Below are the code and all the weights of a small trained network. Each question names an input and a target symbol and asks about switching units off, where a switched-off unit gives its printed mean instead of its output.

import numpy as np


def w(rows, s, z=0):
    codes = np.array(rows[::2]) - 128.0
    scale = np.full(codes.shape[1], s)
    scale[-1] = z or s
    return codes * scale


def f(y):
    return y / 2 * (1 + np.tanh(0.7978845608 * (y + 0.044715 * y**3)))


def softmax(a):
    e = np.exp(a - a.max(-1, keepdims=True))
    return e / e.sum(-1, keepdims=True)


def log_softmax(a):
    a = a - a.max(-1, keepdims=True)
    return a - np.log(np.exp(a).sum(-1, keepdims=True))


def net(x, mask):
    ids = ['ΔΞΣαγεζλμπφψω'.index(c) for c in x.split()]
    T = len(ids)
    res = E[ids] + P[:T]
    r = res
    for j in range(3):
        rows = slice(2 * j, 2 * j + 2)
        q, k, v = (r @ M[0][rows].T for M in (Q, K, V))
        z = softmax(np.where(np.tri(T) > 0, q @ k.T / 2**0.5, -1e9)) @ v
        o = O[0][rows]
        res = res + np.where(mask[j], z, o[:, -1]) @ o[:, :-1]
    y = f(res @ A[0][:, :-1].T + A[0][:, -1])
    res = res + np.where(mask[3:11], y, B[0][:, -1]) @ B[0][:, :-1]
    return log_softmax(res[-1] @ U[:, :-1].T + U[:, -1])


Q, K, V, O, A, B = {}, {}, {}, {}, {}, {}
E = w([
[135,110,118],'Δ',
[113,143,153],'Ξ',
[253,104,173],'Σ',
[135,143,148],'α',
[108,146,147],'γ',
[121,145,145],'ε',
[145,67,104],'ζ',
[99,132,154],'λ',
[143,139,148],'μ',
[155,147,141],'π',
[136,139,150],'φ',
[149,139,148],'ψ',
[128,139,154],'ω',
],0.033)
P = w([
[140,103,131],'0',
[162,167,101],'1',
[166,92,187],'2',
[121,99,109],'3',
[165,199,55],'4',
[168,74,200],'5',
[118,100,100],'6',
[169,233,9],'7',
[170,52,216],'8',
[117,101,94],'9',
[176,206,65],'10',
],0.014)
Q[0] = w([
[200,220,77],'H1',
[49,161,7],'H1',
[153,119,169],'H2',
[91,110,155],'H2',
[106,118,149],'H3',
[202,98,221],'H3',
],0.015)
K[0] = w([
[232,140,210],'H1',
[140,40,247],'H1',
[123,132,189],'H2',
[98,92,166],'H2',
[78,148,128],'H3',
[167,182,59],'H3',
],0.015)
V[0] = w([
[237,187,223],'H1',
[3,72,117],'H1',
[162,101,150],'H2',
[55,11,170],'H2',
[41,44,82],'H3',
[47,142,61],'H3',
],0.0074)
O[0] = w([
[134,225,29,236],'H1',
[44,14,249,3],'H1',
[47,202,63,179],'H2',
[172,143,44,129],'H2',
[61,53,192,73],'H3',
[21,254,94,36],'H3',
],0.0049,0.0066)
A[0] = w([
[165,174,166,30],'N1',
[95,82,69,249],'N2',
[126,190,245,75],'N3',
[104,115,118,186],'N4',
[8,153,112,192],'N5',
[12,159,119,150],'N6',
[93,214,175,163],'N7',
[89,44,248,46],'N8',
],0.016,0.011)
B[0] = w([
[37,110,117,158],'N1',
[64,167,142,247],'N2',
[2,102,97,145],'N3',
[90,141,113,155],'N4',
[142,98,21,147],'N5',
[106,69,127,140],'N6',
[139,79,133,174],'N7',
[209,109,213,187],'N8',
],0.015,0.012)
U = w([
[5,156,137,60],'Δ',
[105,76,96,91],'Ξ',
[243,74,119,18],'Σ',
[106,208,180,148],'α',
[92,54,62,21],'γ',
[103,124,105,254],'ε',
[135,136,233,101],'ζ',
[125,41,130,184],'λ',
[160,149,157,206],'μ',
[159,152,95,73],'π',
[141,141,152,238],'φ',
[171,147,154,146],'ψ',
[132,117,134,176],'ω',
],0.015,0.0062)

Each question gives the input, a string of symbols that net reads in full, and the target symbol t.
The units are the heads (2 rows each of Q, K, V and O) and the neurons (one row each of A and B). Each row of codes is followed by its name. A weight is (code - 128) times the scale printed after its matrix; where a second scale follows, it is the last column's (O, A, B and U).
mask holds one flag per unit, heads first, then neurons. A switched-off unit (its flag False) gives its mean, the last column of its rows in O or B, instead of its output. The means were averaged over made-up inputs and are rounded, as every weight is.
A unit's drop is (log p(t) with every unit on - log p(t) with that unit switched off) / (log p(t) with every unit on - log p(t) with every unit switched off).
The circuit of an input: a set's keep is (log p(t) with only the set's units on - log p(t) with every unit switched off) / (log p(t) with every unit on - log p(t) with every unit switched off). Starting from all 11 units, units are removed one at a time, each time the one whose removal leaves the highest keep (on an exact tie, the one counted first), for as long as the keep stays at least 0.8.
circuit, biggest first: the units of the circuit, biggest drop first
unit that matters most: the unit with the biggest drop
k most important neurons: the k neurons with the biggest drops, biggest first
heads that matter: for each layer, one digit per head in row order, 1 if its drop is at least 0.15 and else 0, layers parted by /
drop when u is switched off: that unit's drop, to one decimal
input μ Σ ζ, target Σ: 2 most important neurons	[N1 N3]
input ε ζ ζ ζ ζ ζ λ Σ α, target Σ: unit that matters most	H3
input Δ ζ μ, target ζ: circuit, biggest first	[H1 N8]
input π ζ ω, target ζ: 2 most important neurons	[N8 N5]
input Ξ Σ λ, target Σ: heads that matter	001
input λ φ λ Ξ Δ γ, target Δ: 3 most important neurons	[N3 N8 N5]
input ζ Σ Σ μ ζ μ π ε ζ λ ω, target π: heads that matter	100
input Δ ζ ζ μ Ξ α γ λ Δ γ, target γ: circuit, biggest first	[N5 H3]
input λ ζ Δ ζ π λ ζ, target ζ: circuit, biggest first	[H1 N8 N2]
input π ζ φ, target ζ: heads that matter	101
input ζ λ ε ψ ζ π, target ζ: heads that matter	101
input ε ζ ψ Δ, target Δ: heads that matter	000
input μ μ ζ φ ζ Δ γ, target γ: heads that matter	000
input Ξ α Δ ε Σ, target π: circuit, biggest first	[H1]
input λ ζ ζ ψ ζ γ ζ Ξ Ξ ζ λ, target γ: 2 most important neurons	[N5 N8]
input ζ λ Δ λ λ ζ ζ Δ ω λ, target λ: circuit, biggest first	[H1 N5 N8]
input Δ ζ φ Σ μ, target π: 2 most important neurons	[N2 N8]
input ζ λ Σ, target λ: 3 most important neurons	[N3 N1 N2]
input ψ ψ π λ ζ ζ Σ λ Σ, target λ: 3 most important neurons	[N3 N2 N1]
input Δ ζ γ, target ζ: unit that matters most	H1
input Δ ζ λ, target ζ: drop when H1 is switched off	3.0
input ω ζ ζ φ λ Σ λ φ, target π: drop when N2 is switched off	0.1
input φ λ φ ω Σ ε, target Σ: drop when N5 is switched off	0.0
